Below are the code and all the weights of a small trained network. Each question names an input and a class and asks about switching units off, where a switched-off unit gives its printed mean instead of its output.

import numpy as np


def w(rows, s, z=0):
    codes = np.array(rows[::2]) - 128.0
    scale = np.full(codes.shape[1], s)
    scale[-1] = z or s
    return codes * scale


def f(y):
    return np.maximum(y, 0)


def log_softmax(a):
    a = a - a.max(-1, keepdims=True)
    return a - np.log(np.exp(a).sum(-1, keepdims=True))


def net(x, mask):
    res = np.array(x, float).reshape(1, 2) / 4 @ E
    y = f(res @ A[0][:, :-1].T + A[0][:, -1])
    res = res + np.where(mask, y, B[0][:, -1]) @ B[0][:, :-1]
    return log_softmax(res[-1] @ U[:, :-1].T + U[:, -1])


A, B = {}, {}
E = w([
[140,160,84,218,169,224,204,8,170],'x0',
[64,192,136,27,173,244,122,198,139],'x1',
],0.014)
A[0] = w([
[193,208,181,172,133,77,28,189,88,2],'neuron 0',
[128,107,166,91,19,54,1,208,43,166],'neuron 1',
[157,10,104,110,82,44,91,100,111,35],'neuron 2',
[144,114,125,139,101,115,113,208,136,20],'neuron 3',
[117,67,161,191,71,80,107,117,42,226],'neuron 4',
[93,189,115,83,147,189,48,224,137,15],'neuron 5',
],0.0078,0.0059)
B[0] = w([
[148,155,168,180,190,111,142,140,255,159],'neuron 0',
[125,191,141,167,111,141,87,111,119,251],'neuron 1',
[82,57,92,148,161,143,132,95,85,190],'neuron 2',
[120,149,121,169,116,102,112,129,195,148],'neuron 3',
[78,123,126,127,149,203,96,162,91,207],'neuron 4',
[79,102,169,94,204,154,104,95,130,188],'neuron 5',
],0.018,0.019)
U = w([
[140,200,137,192,138,131,121,39,205,101],'0',
[54,29,172,111,175,133,117,119,101,80],'1',
[135,159,144,97,105,147,110,138,36,246],'2',
[158,120,100,102,108,60,143,185,133,92],'3',
[206,107,173,114,96,88,148,195,149,87],'4',
[157,72,139,129,84,63,143,219,209,96],'5',
[212,102,178,59,52,11,176,156,144,86],'6',
],0.011,0.014)

Each question gives the input, the list of numbers given to net, and the class t.
The units are the neurons (one row each of A and B). Each row of codes is followed by its name. A weight is (code - 128) times the scale printed after its matrix; where a second scale follows, it is the last column's (A, B and U).
mask holds one flag per neuron, in row order. A switched-off neuron (its flag False) gives its mean, the last column of its row in B, instead of its output. The means were averaged over made-up inputs and are rounded, as every weight is.
A unit's drop is (log p(t) with every unit on - log p(t) with that unit switched off) / (log p(t) with every unit on - log p(t) with every unit switched off).
The circuit of an input: a set's keep is (log p(t) with only the set's units on - log p(t) with every unit switched off) / (log p(t) with every unit on - log p(t) with every unit switched off). Starting from all 6 units, units are removed one at a time, each time the one whose removal leaves the highest keep (on an exact tie, the one counted first), for as long as the keep stays at least 0.8.
circuit, biggest first: the units of the circuit, biggest drop first
unit that matters most: the unit with the biggest drop
k most important neurons: the k neurons with the biggest drops, biggest first
drop when u is switched off: that unit's drop, to one decimal
input [0,-3], class 2: circuit, biggest first	neuron 0
input [-3,-3], class 2: 2 most important neurons	neuron 5; neuron 1
input [-5,1], class 0: circuit, biggest first	neuron 1; neuron 0
input [0,-4], class 1: 2 most important neurons	neuron 1; neuron 2
input [-4,4], class 0: 4 most important neurons	neuron 1; neuron 4; neuron 2; neuron 3
input [3,2], class 2: 2 most important neurons	neuron 0; neuron 1
input [-1,2], class 2: circuit, biggest first	neuron 2; neuron 0
input [6,8], class 1: 2 most important neurons	neuron 1; neuron 5
input [6,-7], class 1: circuit, biggest first	neuron 1; neuron 4
input [-8,-8], class 0: 3 most important neurons	neuron 1; neuron 0; neuron 3
input [1,-3], class 2: 3 most important neurons	neuron 5; neuron 0; neuron 2
input [-1,-2], class 2: circuit, biggest first	neuron 5; neuron 0
input [7,8], class 1: 4 most important neurons	neuron 1; neuron 5; neuron 0; neuron 3
input [3,-5], class 1: unit that matters most	neuron 1
input [1,1], class 2: 4 most important neurons	neuron 0; neuron 1; neuron 5; neuron 2
input [1,-1], class 2: 4 most important neurons	neuron 0; neuron 5; neuron 2; neuron 1
input [5,7], class 1: 3 most important neurons	neuron 1; neuron 5; neuron 0
input [-2,-3], class 2: drop when neuron 5 is switched off	1.6
input [-5,2], class 0: drop when neuron 0 is switched off	0.0
input [3,6], class 1: drop when neuron 1 is switched off	1.5
input [0,1], class 2: drop when neuron 4 is switched off	-0.1
input [0,-8], class 1: unit that matters most	neuron 2
